Below are the code and all the weights of a small trained network. Each question names an input and a target symbol and asks about switching units off, where a switched-off unit gives its printed mean instead of its output.

import numpy as np


def w(rows, s, z=0):
    codes = np.array(rows[::2]) - 128.0
    scale = np.full(codes.shape[1], s)
    scale[-1] = z or s
    return codes * scale


def norm(h):
    return h / np.sqrt((h * h).mean(-1, keepdims=True) + 1e-5)


def softmax(a):
    e = np.exp(a - a.max(-1, keepdims=True))
    return e / e.sum(-1, keepdims=True)


def log_softmax(a):
    a = a - a.max(-1, keepdims=True)
    return a - np.log(np.exp(a).sum(-1, keepdims=True))


def net(x, mask):
    ids = ['αβγδεζηθλμξπστφψ'.index(c) for c in x.split()]
    T = len(ids)
    res = E[ids] + P[:T]
    u = 0
    for l in range(3):
        r = norm(res)
        for j in range(3):
            rows = slice(3 * j, 3 * j + 3)
            q, k, v = (r @ M[l][rows].T for M in (Q, K, V))
            z = softmax(np.where(np.tri(T) > 0, q @ k.T / 3**0.5, -1e9)) @ v
            o = O[l][rows]
            res = res + np.where(mask[u + j], z, o[:, -1]) @ o[:, :-1]
        u += 3
    return log_softmax(norm(res)[-1] @ U[:, :-1].T + U[:, -1])


Q, K, V, O = {}, {}, {}, {}
E = w([
[127,133,101],'α',
[129,136,103],'β',
[156,3,121],'γ',
[128,94,161],'δ',
[212,132,61],'ε',
[164,101,37],'ζ',
[131,190,61],'η',
[128,135,102],'θ',
[200,234,148],'λ',
[127,136,102],'μ',
[125,135,103],'ξ',
[132,99,151],'π',
[107,84,173],'σ',
[115,90,178],'τ',
[60,168,130],'φ',
[126,207,57],'ψ',
],0.033)
P = w([
[204,84,205],'0',
[199,214,13],'1',
[198,200,9],'2',
[201,194,2],'3',
[207,193,14],'4',
[215,199,11],'5',
[226,189,25],'6',
[226,190,22],'7',
[225,185,29],'8',
[229,184,42],'9',
],0.0044)
Q[0] = w([
[77,78,187],'L0H1',
[139,68,139],'L0H1',
[195,134,59],'L0H1',
[125,115,150],'L0H2',
[172,109,168],'L0H2',
[140,94,152],'L0H2',
[119,250,105],'L0H3',
[133,93,95],'L0H3',
[132,32,109],'L0H3',
],0.024)
K[0] = w([
[118,138,227],'L0H1',
[185,134,192],'L0H1',
[197,54,5],'L0H1',
[157,124,154],'L0H2',
[195,164,162],'L0H2',
[135,146,159],'L0H2',
[197,198,61],'L0H3',
[73,67,95],'L0H3',
[33,26,147],'L0H3',
],0.018)
V[0] = w([
[245,87,190],'L0H1',
[255,45,153],'L0H1',
[120,103,90],'L0H1',
[133,2,154],'L0H2',
[106,96,149],'L0H2',
[244,226,224],'L0H2',
[160,184,102],'L0H3',
[142,234,81],'L0H3',
[134,214,44],'L0H3',
],0.007)
O[0] = w([
[151,88,103,102],'L0H1',
[238,88,171,154],'L0H1',
[137,129,163,174],'L0H1',
[58,112,157,28],'L0H2',
[101,84,187,76],'L0H2',
[197,253,221,104],'L0H2',
[63,155,143,201],'L0H3',
[93,78,95,231],'L0H3',
[6,145,117,254],'L0H3',
],0.0063,0.0042)
Q[1] = w([
[190,176,151],'L1H1',
[65,183,128],'L1H1',
[89,97,156],'L1H1',
[190,71,146],'L1H2',
[128,161,132],'L1H2',
[65,125,117],'L1H2',
[90,100,178],'L1H3',
[111,168,1],'L1H3',
[161,165,144],'L1H3',
],0.018)
K[1] = w([
[151,251,141],'L1H1',
[61,108,141],'L1H1',
[138,55,177],'L1H1',
[155,135,217],'L1H2',
[127,137,74],'L1H2',
[77,90,97],'L1H2',
[81,118,165],'L1H3',
[194,135,55],'L1H3',
[180,147,163],'L1H3',
],0.017)
V[1] = w([
[254,152,145],'L1H1',
[107,58,186],'L1H1',
[105,172,155],'L1H1',
[132,193,48],'L1H2',
[143,181,185],'L1H2',
[26,178,160],'L1H2',
[215,154,86],'L1H3',
[118,101,104],'L1H3',
[120,122,117],'L1H3',
],0.0084)
O[1] = w([
[70,239,51,86],'L1H1',
[227,104,194,18],'L1H1',
[60,102,136,117],'L1H1',
[83,106,253,254],'L1H2',
[171,161,138,51],'L1H2',
[200,57,202,109],'L1H2',
[76,138,114,221],'L1H3',
[202,178,145,158],'L1H3',
[92,167,92,143],'L1H3',
],0.0053,0.0046)
Q[2] = w([
[179,122,147],'L2H1',
[108,66,179],'L2H1',
[91,38,132],'L2H1',
[179,234,123],'L2H2',
[58,151,167],'L2H2',
[153,176,204],'L2H2',
[38,97,190],'L2H3',
[39,202,8],'L2H3',
[184,130,193],'L2H3',
],0.017)
K[2] = w([
[185,135,118],'L2H1',
[143,47,119],'L2H1',
[106,51,61],'L2H1',
[126,215,7],'L2H2',
[78,155,175],'L2H2',
[162,186,130],'L2H2',
[65,93,204],'L2H3',
[65,88,76],'L2H3',
[182,158,156],'L2H3',
],0.019)
V[2] = w([
[186,169,80],'L2H1',
[63,160,179],'L2H1',
[111,1,174],'L2H1',
[200,75,50],'L2H2',
[91,161,10],'L2H2',
[74,11,180],'L2H2',
[139,27,98],'L2H3',
[132,144,93],'L2H3',
[34,178,167],'L2H3',
],0.0094)
O[2] = w([
[216,138,188,129],'L2H1',
[128,192,85,151],'L2H1',
[95,104,54,65],'L2H1',
[209,65,128,149],'L2H2',
[148,194,51,253],'L2H2',
[193,152,254,162],'L2H2',
[195,241,144,199],'L2H3',
[144,120,182,161],'L2H3',
[192,79,77,158],'L2H3',
],0.0084,0.0047)
U = w([
[173,144,144,138],'α',
[119,141,108,109],'β',
[167,57,100,164],'γ',
[117,101,115,119],'δ',
[122,123,116,104],'ε',
[215,120,17,1],'ζ',
[133,114,133,154],'η',
[166,251,142,29],'θ',
[118,124,80,102],'λ',
[106,160,203,99],'μ',
[117,117,215,161],'ξ',
[153,119,104,141],'π',
[108,87,173,171],'σ',
[83,61,136,143],'τ',
[21,162,200,127],'φ',
[137,107,118,155],'ψ',
],0.022,0.012)

Each question gives the input, a string of symbols that net reads in full, and the target symbol t.
The units are the heads (3 rows each of Q, K, V and O). Each row of codes is followed by its name. A weight is (code - 128) times the scale printed after its matrix; where a second scale follows, it is the last column's (O and U).
mask holds one flag per head, layer by layer. A switched-off head (its flag False) gives its mean, the last column of its rows in O, instead of its output. The means were averaged over made-up inputs and are rounded, as every weight is.
A unit's drop is (log p(t) with every unit on - log p(t) with that unit switched off) / (log p(t) with every unit on - log p(t) with every unit switched off).
The circuit of an input: a set's keep is (log p(t) with only the set's units on - log p(t) with every unit switched off) / (log p(t) with every unit on - log p(t) with every unit switched off). Starting from all 9 units, units are removed one at a time, each time the one whose removal leaves the highest keep (on an exact tie, the one counted first), for as long as the keep stays at least 0.8.
units of the circuit, in order: the units of the circuit, biggest drop first
unit that matters most: the unit with the biggest drop
which heads matter: for each layer, one digit per head in row order, 1 if its drop is at least 0.15 and else 0, layers parted by /
input θ β α, target θ: unit that matters most	L0H1
input θ φ φ λ β, target θ: units of the circuit, in order	[L2H2; L0H3; L1H1]
input φ λ φ θ λ τ θ τ μ, target φ: units of the circuit, in order	[L2H2; L1H1; L0H3]
input ξ δ λ τ τ λ θ, target ξ: units of the circuit, in order	[L2H2; L1H1; L0H3; L1H2]
input τ τ θ σ α, target τ: which heads matter	011 / 010 / 011
input π τ θ ε σ, target ζ: units of the circuit, in order	[L1H2; L0H3]
input ξ μ σ α, target ξ: which heads matter	000 / 100 / 010
input θ ε γ δ, target ζ: which heads matter	001 / 000 / 010
input φ τ ψ τ φ β, target φ: units of the circuit, in order	[L2H2; L0H3]
input θ θ τ τ τ θ, target θ: units of the circuit, in order	[L1H1; L0H3; L2H2]
input φ φ θ θ π η δ λ ξ, target φ: units of the circuit, in order	[L2H2; L1H1; L1H2]
input δ ξ θ ξ θ μ ε θ θ τ, target ζ: units of the circuit, in order	[L0H3; L1H2]
input φ δ θ, target φ: units of the circuit, in order	[L2H2; L1H1; L0H1]
input θ γ η α θ ζ ξ, target θ: units of the circuit, in order	[L2H2; L1H1; L0H3]
input θ ε θ ξ ψ τ, target ζ: unit that matters most	L0H3
input φ α φ φ ξ σ ε ξ, target φ: which heads matter	001 / 100 / 010
input τ θ π α θ τ δ α τ α, target τ: which heads matter	011 / 000 / 011
input β λ φ λ ψ η φ α σ π, target θ: which heads matter	001 / 100 / 100
input ξ ψ ε θ π, target ζ: which heads matter	000 / 000 / 010
input γ γ θ λ θ δ, target θ: unit that matters most	L0H2
input φ θ λ θ σ θ λ ψ θ μ, target φ: which heads matter	000 / 110 / 010
input ξ λ ε λ ψ φ λ σ φ θ, target ξ: which heads matter	001 / 110 / 010
